Below is a small trained network, with its code and all its weights. Each question gives an input and a target symbol and asks what happens when units are switched off, that is, made to give their printed mean instead of their output.

import numpy as np


def w(rows, s, z=0):
    codes = np.array(rows[::2]) - 128.0
    scale = np.full(codes.shape[1], s)
    scale[-1] = z or s
    return codes * scale


def norm(h):
    return h / np.sqrt((h * h).mean(-1, keepdims=True) + 1e-5)


def f(y):
    return np.maximum(y, 0)


def softmax(a):
    e = np.exp(a - a.max(-1, keepdims=True))
    return e / e.sum(-1, keepdims=True)


def log_softmax(a):
    a = a - a.max(-1, keepdims=True)
    return a - np.log(np.exp(a).sum(-1, keepdims=True))


def net(x, mask):
    ids = ['αθπσφω'.index(c) for c in x.split()]
    T = len(ids)
    res = E[ids] + P[:T]
    u = 0
    for l in range(2):
        r = norm(res)
        for j in range(2):
            rows = slice(2 * j, 2 * j + 2)
            q, k, v = (r @ M[l][rows].T for M in (Q, K, V))
            z = softmax(np.where(np.tri(T) > 0, q @ k.T / 2**0.5, -1e9)) @ v
            o = O[l][rows]
            res = res + np.where(mask[u + j], z, o[:, -1]) @ o[:, :-1]
        u += 2
        y = f(norm(res) @ A[l][:, :-1].T + A[l][:, -1])
        res = res + np.where(mask[u : u + 16], y, B[l][:, -1]) @ B[l][:, :-1]
        u += 16
    return log_softmax(norm(res)[-1] @ U[:, :-1].T + U[:, -1])


Q, K, V, O, A, B = {}, {}, {}, {}, {}, {}
E = w([
[157,95,158],'α',
[161,88,120],'θ',
[137,116,168],'π',
[122,124,108],'σ',
[106,5,215],'φ',
[81,129,64],'ω',
],0.0028)
P = w([
[156,3,91],'0',
[137,134,134],'1',
[75,117,173],'2',
[88,78,63],'3',
[146,145,136],'4',
[88,129,166],'5',
[116,113,83],'6',
[157,162,138],'7',
[102,153,161],'8',
],0.0051)
Q[0] = w([
[249,121,112],'0.h1',
[112,110,109],'0.h1',
[97,117,155],'0.h2',
[53,87,228],'0.h2',
],0.0015)
K[0] = w([
[205,1,166],'0.h1',
[101,129,122],'0.h1',
[98,213,139],'0.h2',
[118,204,133],'0.h2',
],0.0015)
V[0] = w([
[29,67,2],'0.h1',
[201,161,205],'0.h1',
[40,97,19],'0.h2',
[229,178,247],'0.h2',
],0.00091)
O[0] = w([
[218,175,135,254],'0.h1',
[80,112,123,57],'0.h1',
[253,169,120,200],'0.h2',
[56,98,128,22],'0.h2',
],0.0014,0.00036)
A[0] = w([
[123,86,79,104],'0.n1',
[186,134,103,51],'0.n2',
[145,169,58,96],'0.n3',
[168,134,110,71],'0.n4',
[129,129,135,89],'0.n5',
[186,67,128,43],'0.n6',
[112,147,68,6],'0.n7',
[142,137,1,116],'0.n8',
[57,143,77,163],'0.n9',
[134,136,140,77],'0.n10',
[115,69,149,96],'0.n11',
[122,43,40,101],'0.n12',
[131,124,132,88],'0.n13',
[177,153,98,50],'0.n14',
[179,129,112,86],'0.n15',
[148,109,54,217],'0.n16',
],0.0052,0.0021)
B[0] = w([
[90,91,140,191],'0.n1',
[111,107,44,149],'0.n2',
[88,183,185,174],'0.n3',
[111,123,78,142],'0.n4',
[123,112,135,128],'0.n5',
[168,67,104,164],'0.n6',
[115,146,220,142],'0.n7',
[81,139,254,234],'0.n8',
[192,93,240,209],'0.n9',
[109,132,134,129],'0.n10',
[87,172,187,186],'0.n11',
[44,27,137,253],'0.n12',
[134,128,138,128],'0.n13',
[71,130,54,151],'0.n14',
[101,98,48,153],'0.n15',
[20,100,126,245],'0.n16',
],0.0035,0.0025)
Q[1] = w([
[167,117,76],'1.h1',
[96,163,201],'1.h1',
[184,142,2],'1.h2',
[140,127,71],'1.h2',
],0.0098)
K[1] = w([
[80,68,160],'1.h1',
[230,209,57],'1.h1',
[78,2,199],'1.h2',
[89,78,165],'1.h2',
],0.0059)
V[1] = w([
[176,188,107],'1.h1',
[28,110,143],'1.h1',
[139,163,249],'1.h2',
[149,2,179],'1.h2',
],0.0031)
O[1] = w([
[109,72,133,2],'1.h1',
[147,200,192,250],'1.h1',
[246,91,147,180],'1.h2',
[172,144,4,253],'1.h2',
],0.0038,0.0018)
A[1] = w([
[126,134,118,14],'1.n1',
[171,158,142,10],'1.n2',
[132,189,133,151],'1.n3',
[40,47,92,132],'1.n4',
[114,151,169,116],'1.n5',
[127,130,120,36],'1.n6',
[140,133,129,38],'1.n7',
[124,229,148,217],'1.n8',
[177,172,101,130],'1.n9',
[128,129,127,111],'1.n10',
[184,185,104,115],'1.n11',
[130,128,125,99],'1.n12',
[103,170,212,140],'1.n13',
[71,39,83,119],'1.n14',
[208,255,139,85],'1.n15',
[159,129,125,41],'1.n16',
],0.0041,0.0013)
B[1] = w([
[116,130,124,128],'1.n1',
[147,215,116,139],'1.n2',
[128,163,105,168],'1.n3',
[113,89,6,248],'1.n4',
[152,108,87,183],'1.n5',
[114,130,126,128],'1.n6',
[138,135,128,128],'1.n7',
[123,216,48,220],'1.n8',
[74,163,118,164],'1.n9',
[131,128,123,128],'1.n10',
[74,196,124,168],'1.n11',
[131,128,127,128],'1.n12',
[170,67,40,253],'1.n13',
[117,79,28,223],'1.n14',
[195,235,54,197],'1.n15',
[152,180,125,133],'1.n16',
],0.0027,0.0023)
U = w([
[117,41,2,177],'α',
[19,175,66,133],'θ',
[200,67,181,193],'π',
[72,197,241,108],'σ',
[180,152,77,1],'φ',
[212,177,120,116],'ω',
],0.0068,0.0014)

Each question gives the input, a string of symbols that net reads in full, and the target symbol t.
The units are the heads (2 rows each of Q, K, V and O) and the neurons (one row each of A and B). Each row of codes is followed by its name. A weight is (code - 128) times the scale printed after its matrix; where a second scale follows, it is the last column's (O, A, B and U).
mask holds one flag per unit, layer by layer, with each layer's heads first. A switched-off unit (its flag False) gives its mean, the last column of its rows in O or B, instead of its output. The means were averaged over made-up inputs and are rounded, as every weight is.
A unit's drop is (log p(t) with every unit on - log p(t) with that unit switched off) / (log p(t) with every unit on - log p(t) with every unit switched off).
The circuit of an input: a set's keep is (log p(t) with only the set's units on - log p(t) with every unit switched off) / (log p(t) with every unit on - log p(t) with every unit switched off). Starting from the 12 units with the biggest drops (on a tie, the unit counted first), units are removed one at a time, each time the one whose removal leaves the highest keep (on an exact tie, the one counted first), for as long as the keep stays at least 0.8.
units of the circuit, in order: the units of the circuit, biggest drop first
unit that matters most: the unit with the biggest drop
k most important neurons: the k neurons with the biggest drops, biggest first
k most important neurons of layer l: the k neurons of layer l with the biggest drops, biggest first
heads that matter: for each layer, one digit per head in row order, 1 if its drop is at least 0.15 and else 0, layers parted by /
input σ ω ω σ φ ω σ σ σ, target σ: units of the circuit, in order -> 1.h2, 0.n12, 0.n9
input σ α σ, target α: 3 most important neurons of layer 0 -> 0.n8, 0.n6, 0.n16
input α σ θ, target σ: units of the circuit, in order -> 0.n12, 1.h1, 0.n16
input σ π σ σ σ ω π π α, target π: unit that matters most -> 1.h1
input π π σ, target π: 4 most important neurons of layer 0 -> 0.n12, 0.n16, 0.n9, 0.n8
input π θ σ σ π ω ω π ω, target π: heads that matter -> 00 / 11
input σ π α ω θ π ω α α, target α: heads that matter -> 00 / 10
input ω σ α α α π, target α: 3 most important neurons of layer 0 -> 0.n8, 0.n16, 0.n9
input π φ π ω σ σ α σ σ, target σ: heads that matter -> 00 / 01
input ω π θ ω π σ θ α ω, target α: 2 most important neurons of layer 0 -> 0.n8, 0.n11
input π α ω σ π ω, target π: 2 most important neurons of layer 0 -> 0.n9, 0.n12
input φ π ω φ π π, target π: 3 most important neurons of layer 0 -> 0.n12, 0.n16, 0.n8
input ω ω π θ α π, target α: 3 most important neurons -> 0.n8, 0.n9, 0.n16
input ω σ θ, target σ: most important neuron of layer 1 -> 1.n4
input σ σ π σ π α, target π: 2 most important neurons -> 0.n16, 0.n8
input θ σ π ω π θ, target π: 3 most important neurons -> 0.n12, 0.n16, 0.n8
input σ φ α σ σ ω σ α θ, target α: 4 most important neurons of layer 0 -> 0.n8, 0.n9, 0.n16, 0.n12
input σ π π, target π: 2 most important neurons -> 0.n16, 0.n12
input π σ φ α π σ θ ω ω, target ω: 2 most important neurons -> 0.n9, 0.n8
input ω ω ω, target ω: 4 most important neurons of layer 0 -> 0.n12, 0.n16, 0.n9, 0.n8
input π ω θ, target ω: 2 most important neurons -> 0.n12, 0.n16
